Every row comes from one small tree of marks. The marks that hang from a mark follow it in brackets, in the order of their numbers. Every link used is in the known rows. Which tree was each row made from?
Known rows:
j74(j2 j963(j180(j634(j941)))): [ -10  -27    6   21  -23  314 -197  -59  113 -123  132   51 -123   55
  122  -61  -37  -48 -113 -101  202  112   95   72  108 -287  157  417
  256 -186 -144 -123  -52 -181  207   75 -317  -76 -114 -224   66  106
   28  157 -197  -57  -58  337  291  307  191  -59   56   94  235   90
 -104   89   87   74  129 -146   44   74]
j722(j256 j815(j655(j441(j180(j58(j941)))))): [ -30  132 -206 -211 -117  -84  123  -10 -309  193 -261  -17   43  -51
    1  291  118   35   -1   48 -153   -4  -45  -44  -73  220 -229   50
   85  107   72   65  316  -22  -60  -30  108 -160 -119   31   85  147
  -48   40   95  116 -115 -260 -325 -284   66   44  240  -97    4 -164
  -46  -82 -106 -475  -67   -3  -93   39]
j256(j441(j722(j815))): [-131   26 -212  -91  -70  -86   46  -58 -216  111 -124   27   -9   -1
   11  293    7    5   53   58 -220    1    8  -88  124  236 -102  -60
   -7  -61   90  204  268   65   -3   74 -113    2  -93   86   48   75
   22    4   -2   45   48 -223 -213  -40   79    6  208    6  -31  -72
  -43   41   71 -261 -153   -5    3  -73]
j570(j634(j2) j669): [  72 -176   71  106 -105   17 -165   54  132  -95  108   33  102  133
   75  -54   62 -101   17  -91  -35  -41   55  143  -69  186  -97   75
  -51 -231   25  -67 -114  -27 -140   30   70  221  -66  -19   14   81
 -181   19  -56 -121  -45  269  160   28 -145   10  -47   64  -82  -49
   21  -64  264  231  -29   18   12  -72]
j655(j180(j58(j2(j74 j580) j634) j815)): [ 122  -23  -73  -78  148  387 -186 -189  122  -10  126  -30 -214   69
  -52 -102   88   20 -175  -83  274  200   -7    4 -134 -173  -35  130
  278  -14 -108 -181   62 -191  -25  -13 -131 -147  -28 -176  121  193
 -170  132 -207   22  -52  140   29  -14   58  246 -128  -77  106  187
   13  -48 -145 -264  276  -84  -32 -103]
j256(j441(j180(j58(j2 j580(j963) j941)))): [   2  -49 -106  -29   15  226  -84 -159 -109    3   -7  124  -96   48
   22  162    1  -37  -78   16 -126   28   30  -63  153  145  -67    7
  168 -123   93  122  198 -103   68   95 -247  -16  -88  -51   45  153
   23  170  -95   30   44  -25  -79  127  157   54   69   64  -47    5
  -20  -41   45 -187   37 -100   35  -69]
j256(j441(j180(j634) j722(j815))): [ -80   24 -228 -132 -122  -76   39  -66 -226  161  -88   43    4   36
  -42  324    2  -33  -10   39 -282  -18  -34 -170   52  283 -224  -45
   -6  -71   74  192  317  -16  -83   84 -113   -8    0   69   43  179
   21   75    1   67   54 -201 -322  -69   80   64  242   51  -74 -125
  -11  -48   -4 -285  -99  -67  -33 -109]
j74(j58(j580(j2 j963) j941)): [  39  -20  -45   79   21  496 -231 -103   69 -142  136   88 -120  127
  195  -45   12   34  -92    5  165  163   53  149  180 -164  194  222
  213 -157   78  -13   16  -91  294   94 -429 -205 -193 -209   81   81
   -3  157 -226  -46   38  148  311  320  323 -138  -28   22  230  125
 -172   54  107   46  167 -134   70   37]
j815(j655(j441(j180 j256))): [  -9  122 -165 -179 -127   41   71  -57 -135   97 -210  -74   -1  -14
  -98  132  150   20 -120  104  -12  -13  -75  -16 -318  103 -203   91
   61  135  -14  -20  175   -1 -118  -94  140 -118  -38   59   67   89
  -99  -38   19   18 -150 -129 -272 -256  -13   66  166 -124 -100 -158
  -33  -84 -176 -307    7   37 -124   28]
j941(j570(j180(j634) j669(j441))): [ -51  -84   51  -52  -54  106 -127   20  134    9  129  -11   96  204
 -102   70    3 -228  -38   30  -77  -18   54  -55 -252  239   20 -132
  -82 -169  -69  102   20 -314   48   96  -64  240  168    3  -42 -100
 -169 -120  -37 -182  -76   45  163 -284 -150   82   30   91 -233 -320
   48    6  161   85    9   11   -3 -202]
j722(j256(j441(j180(j58 j815)))): [ -77   53 -140 -111   64  -90   73  -77 -223   66 -136  -14  -83  -54
  -13  245   41  -95  -14  -26 -157   32    3  -57  -47  201 -191   36
   62  -14   15   87  166    4  -23   39  -94   46 -102   -4   12  125
   -3    2   80   94  -19 -247 -150  -94  105   21  132  -23   -3  -90
   24    8  -32 -276 -121  -17   -2  -62]
j180(j58(j2 j634)): [ 134 -109  -26   31  121  269 -213  -85   32  -61  156  102 -221   19
  -38   -7  -32  -27  -52 -118   83   61   41    8   71  -42   67   69
   81  -76  -42  -34   37 -122    9   31 -161  -79 -183 -210   89   84
  -94  127 -174 -129   -4  242  104  211   77   95    0   48  142  123
  -25    8    4 -144  240 -117   17 -104]
j655(j180 j441(j256)): [  -3  147 -199 -140  -12   38   -4 -123 -162   66 -188 -144   33  -46
 -101   91  149   20 -106   94   -2   80   -9   11 -272   26 -194   44
   16   61 -114 -128  112   43  -47  -97   26 -100  -97   69  103  187
 -132  -63    0    7 -147 -248 -230 -285  -86  134   48 -180   27   34
    5  -42  -57 -373  -36   42  -96  -49]
j669(j441(j180 j722) j941): [ -63   33 -223 -103 -138 -114   18  -52   98  157  112 -144   64  124
 -122  324  -16 -174   20  146  -14  -50   32 -114 -240  431  -44 -126
 -176 -152  -53  217  216  -84   31   53 -284   27   51   85  -34  -34
  -12  -75 -102  -58   -9  -40 -122 -168    1    0  239  229 -222 -346
    9   58   69   30  -98   22  -16 -181]
j963(j180(j58(j580(j2(j74))))): [ -37  -58   36  -50  217  303 -136  -85   44 -102  111   73  -92  -13
   47  -58  -11 -134  -77 -129  177   70   64   83  131 -114  144  214
  230 -135 -141  -37   -4 -130   30   -8 -148  -15  -65 -181   34   58
  -24  165  -89  -12  -66  255  306  137  110   73   -2   70  190  167
 -114   27  -32   14  114  -39   87   33]
j655(j180(j634) j441(j256)): [  56  129 -186 -162  -59   25  -77  -75 -176   97 -134 -128  -19  -39
 -121   39  136    5 -149   18  -17   45  -60  -15 -273  -13 -255  125
   -7   32 -168 -160   97  -13  -89  -73   13  -92  -51   12  112  191
 -188  -35    2  -44 -173 -182 -290 -231 -110  159   50 -113   80   40
   21  -49  -72 -424   28  -14  -86 -103]
j722(j256(j441(j180(j58 j634))) j815(j655)): [ -58   75 -233 -172 -138 -138  117  -16 -331  204 -227   12  -23  -40
  -24  384   65  -25  -14   -1 -229   -4  -44 -113   19  273 -280   59
  102   28  123  165  399  -37 -113   72   62  -37  -54   23  116  199
  -33  111   90  155  -51 -283 -411 -183   78   77  292    6  -13 -179
  -30  -62  -56 -511  -55  -34  -18  -32]
j669(j441(j180(j815) j256) j941(j570(j634))): [-124   -3  -82  -41 -101 -119  -85    0  163  112  129 -179   95  167
 -111  226   38 -205  -29  138  -23  -53   18  -90 -456  499 -134 -139
 -132 -150 -106  186   91 -204    1  111 -243  153  146   84  -37  -37
 -116 -189  -70  -66  -43    7   73 -364  -30   82  142  218 -312 -470
   50   -7   97  118  -94   74   -9 -173]
j722(j256(j441(j180(j634(j570) j815)))): [ -69   47 -133 -139   12  -74   27  -56 -228   97 -160    8  -31  -33
    4  187   40  -65  -34  -25 -189   14  -11  -42  -60  170 -156   45
   32   17   -7   90  154  -29    8   53  -97   43  -48   -9  -44   91
   17   -4   70   72  -54 -236 -152  -61  111   20  116  -28    7 -122
   13   38    4 -227 -133  -39  -27  -54]
j815(j655(j180 j441) j722(j256)): [ -36  229 -291 -337 -133    3   89 -121 -295  154 -390 -159  -39  -50
  -26  118  261   32 -144  108  -32  134  -67   55 -434   74 -274  237
  111  275 -113  -99  209  -48  -93 -154  189 -116 -106   18  140   72
 -217 -154   53   30 -272 -280 -441 -362  -37   72  250 -244   54 -175
  -58    4 -155 -519   44  122 -209   35]
j669(j441(j722(j815)) j941(j570)): [-142   15 -172  -66 -157 -121  -62    4   82  183  102 -124  102  133
  -72  326  -12 -197   58  176  -58  -38   60  -87 -185  459   29 -186
 -178 -152  -48  311  222 -179  102  108 -261   72   82   87   20 -127
  -75 -197  -91 -108  -27  -52  -33 -272  -41    7  222  241 -205 -440
  -23  101  193    6 -102   58   32 -178]
j655(j441(j180(j58 j634) j722)): [  46   91 -174 -181  -60  -15  -14  -69 -181  154  -73  -26  -68  -26
 -131  151   92  -96  -78   18 -129  -41  -62 -108 -218  177 -253  113
  -31   48 -122  -11  139  -26 -110 -123  -26 -131 -111  -14   39  173
 -106  -33   -8  -77  -86  -56 -303 -138  -55   78  184  -46   31  -75
    7 -104 -134 -337    0  -72 -128 -137]
j722(j256(j441) j815): [-129   90 -196  -86  -57 -203  135  -23 -321  124 -207   -4   44  -56
   49  358   10   -2   72   17 -255   32   31  -46  154  267 -152    5
   23  -28  119  190  297   78   11   88  -50  -16 -129   58   80  127
   40   21   91  120   24 -330 -236  -94  108  -18  225  -15   42 -108
  -54   17   95 -367 -154  -11   18  -12]
j180(j58(j2) j634(j941(j570 j815) j963)): [ 166 -220   15  -27   44  350 -399   16  100   87  234  124 -136   56
   89 -101   21 -112  -38  -92   19  -58    6 -100  -54  -53   77  207
   74  -88 -175  -92   -5 -434  130   43 -274  -29   -4 -197   76  130
 -199  143 -151 -145  -92  418  182  166   29  111   12  108  193  -49
   31   84  111   12  200 -158   58 -126]
j74(j2 j580 j963(j180(j815(j655)))): [ -21   52    6    2    9  441 -114 -159  181 -178  123  -25 -197  102
  148   -1   22  -51 -177  -64  411  242   93   91  -43 -365  174  614
  439 -138 -135 -126  -29 -159  259   58 -393 -155 -150 -293  122  171
  -17  138 -302   19  -20  369  303  287  273  -76   45   41  269   93
 -155   32   18  -19  241 -184   47   68]
j2(j74(j963(j180(j634 j815))) j580): [ -60   38  -67    4  126  390 -151 -132  165 -132  193    9 -182  139
   46 -110   17 -159 -179  -80  290  201   58  109  140 -222   90  496
  293 -170  -88  -52    0 -135  121   43 -331 -169  -64 -240   94  120
  -61   76 -234  -90   -8  333  254  294  276  -31   -1   51  244  161
 -180   38   -6  -83  218 -140   60    4]
j570(j441 j634(j963)): [ -19  -77   69   11 -125 -101 -103   -2  144  -32  150  -54   61   96
   26   35   54  -46   40    8  -58  -96   23   24 -126  153  -36  170
 -119 -160  -45  -44  -83   36   36  -73  -54  163 -111   37  -47   73
 -105  109 -168  -99   66  242   56   68 -102  -33   92  -17  -13  -43
   10  -79  275  114  -38  -50   -1 -158]
j669(j441(j256 j722(j815)) j941): [-139   64 -345 -109 -133 -228    6   22   -6  181   54 -182   43   91
  -96  432    1 -131  102  138  -43  -40   47  -84 -208  465  -26 -111
 -259 -172  -58  258  280   27   55  104 -313   -7  -90   98   30  -41
  -68 -154  -74  -83  -29 -113 -114 -195   22  -34  369  227 -112 -347
  -51  155  145  -86 -180   58   31 -174]
j180(j58 j634(j570 j941(j815))): [ 152 -241    6 -121   -3  168 -351  115   50  212  115  138 -113    1
   16 -160   17  -12   37 -143   15 -136  -63  -89  -18  -76  102   43
   -8   63 -183  -83  -45 -356   84   22 -121   -7   50 -188 -126   -5
  -97   76  -54 -121 -165  277   94  100  -47  161   -1   53  157  -21
   76  147  -32   -2   40  -75  -40  -78]
j58(j634(j570) j941): [  62 -128    9  -98   17  346 -316  -27   -4  -29   34  198   87  109
   98 -168  -13  224   26  -27  -13   -3    7   85  158  -63  226 -226
  -49    7   10  -12  -28 -184  196   74 -184 -110  -48 -109 -185 -129
   64   51 -123 -143  -80   82  256   53  269   35 -156 -104   47   54
  -22  106   91   36   -7  -65 -134   74]
j74(j58(j634(j570(j669) j941)) j580 j963): [  80 -106  -61  107  -66  552 -407 -136  198 -169  196   93 -125  222
  124  -86    5    8  -88  -51  283  236  173  158  154 -258  337  323
  207 -168    6  -23  -69 -196  429  145 -519 -155 -283 -338   41  185
  -24  114 -385 -239    7  368  381  454  361 -111  -18  -59  344  112
 -140  184  293   71  239 -198  -28   48]
j74(j2 j58(j634 j941(j570)) j580 j963): [  62  -58  -11  183  -45  765 -411 -184  213 -303  302  102 -219  256
  216   24  -47  -27 -144   -8  332  328  165  160  195 -376  299  446
  319 -267   46  -43  -31 -295  492  237 -737 -243 -289 -420  173  179
  -18  127 -460 -178   65  373  513  461  513 -220  -31   26  370  109
 -201   96  243   -3  346 -295   42   16]
j256(j441(j180(j634(j2)))): [  24  -44  -78  -62  -82   72  -18  -89 -109   44  -10   80  -17   29
  -10  168  -13  -54  -47   -7 -169  -27  -16  -91   66  144 -160   20
   58  -97   59  107  161  -67  -61   69 -121   56   46   34   32  143
   15  114  -12   56   27  -76 -208   43   70   41   79   53  -55  -54
   19  -49   43 -139  -19  -87    7  -90]
j963(j180(j58(j2(j580) j634 j941(j570)))): [ -22 -116   65  -87  216  431 -256  -87   32 -128  140  148  -34   47
   64 -112  -33  -67  -78 -116  115   68   68   90  177 -101  173   41
  194 -150 -143  -21  -23 -264   93   41 -198  -16  -45 -173   -4  -19
  -31  143 -107  -93  -98  243  414   49  192  116  -67   29  122  138
  -90   36  -14   32  118  -53   24   60]
j570(j180(j815(j722)) j634(j2) j669(j941)): [  40 -198   57  -54  -70  126  -43   55  264  -24  105  -92  121  295
   88  -82  105 -103   -4  -85   60  -22   44   37 -530  416 -139  194
   66 -232  -84  -48  -97 -175 -182  -21   -7  276  -24   29  -87   48
 -292  -19 -120 -134 -126  328  221 -297  -80   41   28   15 -180 -211
   43  -93  244  253    2   48 -137 -262]
j570(j180(j634(j2)) j441(j722(j815))): [  -5  -36 -182 -254 -100   71   77  -37   57  125  117  -35   28  179
  -53  326   -3  -80   68   22 -124  -47  -13 -162 -301  221   -6  157
 -143 -190  -83   63  209  -68  -12  -51 -179   35  -75   56  -60   96
 -121  151 -189  -72   27   64 -127 -120  -37  -19  360  -44   -1 -151
  -44  -38  131  -96  -15 -132  -71 -357]
j941(j570(j180(j58) j634 j669) j815(j655)): [ -92 -224  123   -7   16  168  -87   84  198   54   62  -36  110  224
    0   57   74 -203  -28   93  -19  -20  -25 -135 -541  317  -21   12
   16  -26  -59   15   25 -455  -53   19   67  282  227  -30  -24  -38
 -287  -85  -80 -131  -95  157  375 -497 -174  197   43   34 -302 -365
   30  -62   17    1   43   82  -59 -233]
j74(j58(j2 j580)): [  92  -12  -35   94   65  430 -137 -159   62 -149  113   28 -147   93
   85   15   -7  -38 -136   -1  124  182   89  113   75 -129  142  235
  194 -104   41   21   60  -55  175   90 -349 -167 -201 -179  150  125
  -48  164 -227  -76   48  184  216  351  189  -89   33    8  174  113
 -154   28   82    7  260 -144   66  -31]
j722(j815(j655(j180(j634(j2)) j441(j256)))): [  56   87 -182 -167 -194   37   40  -22 -149  172 -158  -42   54    0
  -21  168  127   94  -52   56  -18   21  -62  -48 -151   62 -186  101
  101   82   22  -17  269  -33 -125  -47  148 -163    0   64  165  195
 -126   84  -10  104 -109 -107 -364 -241  -50  127  168  -88   31  -73
  -49  -97  -61 -389   62  -17  -72   -4]
j180(j634(j570 j963) j815(j655)): [ 136  -39   43 -220 -114  152 -186   57   70  159   10   21  -96   50
   29 -236  156   89 -113 -102  168  -58 -121  -55 -322 -145  -22  227
  167  187 -162 -115  -26 -197    7  -93   76  -81  110  -71  -61   29
 -157   68  -53   19 -167  232 -111  -62    3  134  -32  -58  104  -77
   45   21  -77  -87   97 -109  -87  -39]
j722(j256(j441(j180(j634))) j815): [ -93   88 -207 -115  -93 -195  131  -29 -328  158 -182    8   54  -30
   12  380    6  -29   27    4 -298   18    2 -104  104  300 -237   17
   23  -35  108  182  331   21  -44   95  -50  -23  -64   46   76  199
   39   71   93  135   29 -314 -313 -115  109   22  249   16   12 -145
  -31  -45   42 -384 -116  -54   -6  -38]
j441(j180(j58 j634 j815(j655)) j256 j722): [ -30   59 -365 -277   16  -59  -33   11 -156  221  -45  -70 -192   39
 -156  301  149 -102  -72  -28  -88    1 -136 -223 -511  209 -345   76
  -54   50 -146  -17  263  -61 -240   -5  -47 -115  -69  -40   50  279
 -196  -19   15   53  -90  -60 -276 -294   58  165  376   16    1 -197
   26  -54 -311 -312  -45  -44  -89 -148]
j2(j74 j580(j963)): [ -69   48 -144  105   86  363 -132 -134  147 -109  166   20 -152  133
   65  -44   13 -145 -133   14  205  194   63  125  183 -122  100  408
  196 -166   39    2   50  -59  138   44 -319 -185 -102 -204  118  119
  -34   38 -249  -71   52  229  157  339  265  -88    1   44  222  119
 -196   33   85  -68  199 -106   92  -15]
j963(j180(j58 j634 j815(j655 j722))): [   7  -13   34 -304   62  102  -97   33  -32   74   12    3 -173  -36
  -18 -164  104  -38 -116 -212  188    7  -98  -19 -201 -103  -80  238
  256   89 -299 -122  -45 -206 -115 -111   98    2   55 -134   -4  -25
 -174   44   52    4 -198  195   33 -172  -16  201   94    8  134   26
   -1    7 -275 -157  103   13  -74   29]

Write each row's tree:
[ -27   -4 -215 -198  -38   24  -41 -150   12   90  120  -24  -75   97
 -144  338   34 -109  -16   36  -85   29   12  -96 -164  216  -22  -28
 -131 -104  -76   96  181  -33   26  -50 -198  -35 -156  -52  -25  120
  -71   43 -190 -119   71   50 -131  -29   -4   64  283  -19  -51 -128
  -13  -49    0 -160   24  -96  -72 -196]  j570(j441(j180(j58(j580 j634)) j722))
[ -83   42  -41  -10  103  241  -75  -91   97  -73   96   -1  -74   76
   77 -102   26  -58 -116  -38  205  145   32   84   63 -117   94  318
  225  -95  -80  -18  -32  -49  123  -21 -197  -90  -30 -121   36   75
  -18   51 -148   -4    7  170  188  154  198   19  -27    6  173  111
 -132   12   11   17  112  -59   50   47]  j2(j580(j963(j180(j815))))
[-127   34 -225 -119 -104  -63   53  -56 -218  128 -159   21  -20    0
    4  293   35   21   28   71 -195   -3  -15  -85   75  224 -120  -41
   25  -29  102  198  301   48  -30   65  -60   -8  -76   90   63   66
   -2   14   -3   58   14 -226 -258  -77   73   20  225   -8  -57 -100
  -50   34   32 -307 -132   10  -10  -57]  j256(j441(j722(j815(j655))))
[ 118 -135   -8  -16  -60  384 -340   -6  114   13  179  121  -32   91
  128 -128   16  -77  -50  -67   13   -6    2   61   34 -115   53  188
   58 -151  -78  -65  -40 -313   60   93 -243  -49   56 -131   49   71
 -118   62 -114 -104  -91  287  139  187  122  -38  -40   22  183  -44
  -34   85  154  156  126 -103   27  -14]  j180(j634(j2(j74(j58)) j941(j570)))
[   4   57 -275 -267    1   41  -32  -73 -125  196  -56  -16  -11   45
   44  196  107  -47  -35  -10 -162   22  -75 -129 -361  179 -230  128
  -27  -11 -133  -42  174 -118  -99  -10 -175 -121  -16   -7  -31  248
  -73   23   -5   87  -57  -50 -170 -127  169   38  217  -69   50 -196
   19   -9 -107  -55  -92  -77 -116  -63]  j441(j180(j634(j2 j941) j815) j722(j256))
[ -15  109  -75 -279  -74    4   66  -25  -27  127 -140 -104 -129   18
    8  -67  188  116  -91   -8  135   76 -118  -19 -413    9 -142  145
  191  257 -131  -79   22  -68  -73 -125  133 -111   25   -5   13  -53
 -160 -150   25   60 -119  -14 -171 -271    3   97  111 -143  -36 -159
   11  -16 -265 -183   63   72 -175   48]  j180(j815(j655 j722))
[  14    9    9   76   -4  412 -188 -120  147 -200  195   24 -181  102
  141    6  -52 -116 -160 -106  312  207  114   86  113 -372  178  632
  324 -240 -136 -109  -42 -171  265  118 -464 -106 -154 -336  133  191
   -4  180 -304  -59    1  413  302  434  260 -116   54  137  350  140
 -163   51  130   11  262 -238  102   15]  j74(j2 j580 j963(j180(j634)))
[  71   24 -121 -266   54  123 -123  -61  -62   87  -25  -34 -280    7
   -6  -28  195   49  -62 -129  176  104  -64  -40 -375   24 -114  239
  186  198 -171 -104   48 -139  -50 -131   19 -121 -171 -163   81   93
 -254  -49  -60  -30 -133  141 -126 -164  123  141  135 -143  198  -59
   16   30 -154 -371  171  -26 -147  -50]  j180(j58(j634(j963)) j815(j655 j722(j256)))
[ -15   10  -34   88   55  456 -199 -115  157 -196  212   31 -190  134
   85  -48  -17 -177 -150  -72  301  218  102  120  178 -280  168  508
  291 -208  -40  -52  -12 -140  218   87 -414 -153 -155 -299  136  171
  -40  150 -259 -101   23  326  318  378  291 -132   53   69  338  181
 -195   81   85  -51  242 -172   88    3]  j2(j74(j58 j580 j963(j180(j634))))
[-101  113 -247 -160 -122 -110  138  -58 -317  171 -297  -44   39  -47
   17  346   93   45  -15   60 -169   63  -16  -48   12  197 -215   23
  125   43  134  123  392    8  -62   67   88  -33  -49   78  137  168
  -33   84   74  191  -68 -384 -373 -241   63   81  217  -76  -18 -123
  -45  -15   -2 -512  -87   30  -12    9]  j722(j256(j441) j815(j655(j180)))
[  13   75 -173 -152 -153   -5   47  -24 -163  159 -135  -11   16    7
  -78  214   94   88  -29   42  -51    5  -47  -79 -111  175 -168   17
   77  102   50   59  272  -20 -111  -44  125 -180  -70   22  117  168
  -74   51  -16   42  -58  -83 -301 -232   18  129  209  -82  -14 -113
  -48 -115 -114 -410   62  -20 -116   12]  j722(j815(j655(j441(j180(j58(j634)) j256))))
[-183  -51 -103 -213   -5  127   52    7    6  112 -119 -100  130  199
   27  231  125 -204  -30  172  -88  118    4 -113 -630  354   -6   36
  -21  112 -112   88  145 -424   52  -19    6  166  155   -6   13  -87
 -268 -283   -2 -121 -149  -96  207 -603  -65  103  248  -65 -229 -522
  -40   64  -18 -141   -9  121 -143 -151]  j941(j570(j180 j669) j815(j655 j722(j256)))
[  31  -94    0  -71   44  151  -58  -23   16   79   69   79   29   69
  -30  106   15  -87   -7   46  -71  -24  -29 -152 -108  135  -77 -148
   38   21    0   18   86 -265   -8   10  -65  -13  111  -30  -35  109
   -9   61    3   49   -4   16   50 -215   32  126   31   37 -128 -122
   63 -101 -145  -35    9  -40  -52  -44]  j441(j180(j58(j941(j570 j815))))
[  49  114 -107 -289 -111  -24  -40   29  -90  179  -85 -105 -188   -6
  -77  -53  170   71 -163  -84   93  -20 -193  -69 -440   -5 -259  239
  105  143 -208 -117   54  -63 -144  -98   67 -143   20  -46   28   16
 -239  -95   19  -34 -161    3 -254 -229  -33  137  112  -63   16 -123
   28  -45 -283 -355   66  -39 -131  -80]  j180(j634 j815(j655(j441(j256 j722))))
[-177  102 -395 -119   -1 -186   56   32 -234  141 -135  -69   29   13
  -20  404   58  -16  105   93 -212   40    5  -98 -151  254 -121  -38
 -204  -29    2  124  293  152  -63   61  -99 -115 -199   75   83  178
  -50  -91   17   32   11 -211 -145 -175  100  -20  395  -17   72 -141
 -100   68   12 -203 -198   30  -13  -46]  j441(j256 j722(j815))
[  47  -84  -70 -134   56  133 -108   41  -66   88    2   45 -109  -13
    0   68   70    1   40   -7   40  -58  -66  -70  -89   44  -29  -21
   22   57  -63  -51   68 -162   36  -35  -79  -83  -88  -72   -1   -5
 -121    2   10  -42 -113   14   57 -175   20   87   83   -4   18  -18
   22   31 -160 -249  -30   -3  -38  -54]  j180(j58(j941(j815(j655(j441(j256))))))
[  55 -122   56   20 -117   38 -130  -40  185  -67  196   -4   77  109
  105   66   63  -71   72   11  -37  -84   50   54 -143  122    1  258
 -108 -208  -36  -62  -79   21   22  -91 -109  145 -136   43    1  147
 -127  168 -215  -61   63  337   68  146  -64  -81   98  -28   70  -25
  -20  -71  373  202  -13  -95   31 -176]  j570(j441 j634(j2 j963))
[ -10  110 -343 -241   -2   52  -68  -87 -271  183 -189  -76  -16  -37
  -87  237  178   27  -15   84  -86   45  -30  -69 -204  129 -236  -46
  -13   41  -97  -78  266   -5  -54  -75  -34 -188 -211   48  116  249
 -171  -20    0   20 -168 -270 -295 -370  -39  169  194 -158   79   31
   -2  -29 -103 -530 -109   23 -110  -96]  j655(j180(j58(j941)) j441(j256 j722(j815)))
[ -68  -26 -209  -93 -153 -163  -63   18   55   81   83 -127   49  130
 -107  266   32 -222   26   15    7   -7   92   53 -121  411  -11 -152
 -186 -232  -53  180  120  -43   49   69 -157  145  -96   12  -12 -110
 -143 -208  -21 -210  -95  -34   -8 -177 -122   -4  187  205 -208 -322
   25  137  183   -7 -155   68   10 -141]  j570(j669(j441(j722(j256)) j941))
[  15  113 -126 -336 -120  -70   -8   17 -167  180 -144  -88 -220   -4
   -4  -32  174   57 -145 -118   25   42 -175  -49 -382   31 -281  284
  154  189 -187  -72   72 -118 -118  -55   61  -64   27  -82   37  -26
 -234 -124   66    6 -166  -52 -305 -195   24  102  174  -54   58 -181
   22   11 -243 -370   82   -6 -142  -47]  j180(j634 j815(j655 j722(j256(j441))))
[ -13   56 -131 -190 -188  -76   43  -54  144  172   78 -179   10  125
 -118  184   57  -90  -49  103  120  -26  -21  -89 -377  365  -91  -54
   -7  -15 -101  143  144 -154   13   -7 -169    3  123   66  -34  -91
  -72 -113  -72  -18  -70    3 -165 -271  -28   69  179  166 -259 -384
   45   15  -58  -22   -1   49  -88 -117]  j669(j441(j180(j815(j655 j722))) j941)
[ 152 -155  -83   -4   17  521 -296 -129  188  -51  170  124  122  107
  292 -104   77   21   79   30   97    5  131  101   87 -126  207  296
   91 -170  -13  -92  -31 -172  202  -10 -341 -121 -104    6   57  253
  -34  208 -216   14  -50  412  169  333  292 -129  -70 -139  309   74
  -71  127  406  359   42 -123   46   87]  j634(j2(j580) j941 j963)
[ -76 -125   76  -66   60  335 -307  -43  109  -20   61   98  234   56
  199 -188   59  -22   26   36   -2  -43  123   47   29  -32  223   10
  105 -101 -136  -36  -94 -318  229    2 -150   63   65   38  -57   59
    4   82  -46  -31 -116  254  367  -38  169   19  -99 -109  103  -69
   -9  128  284  359  -82   25    3  183]  j634(j941(j570) j963(j180))
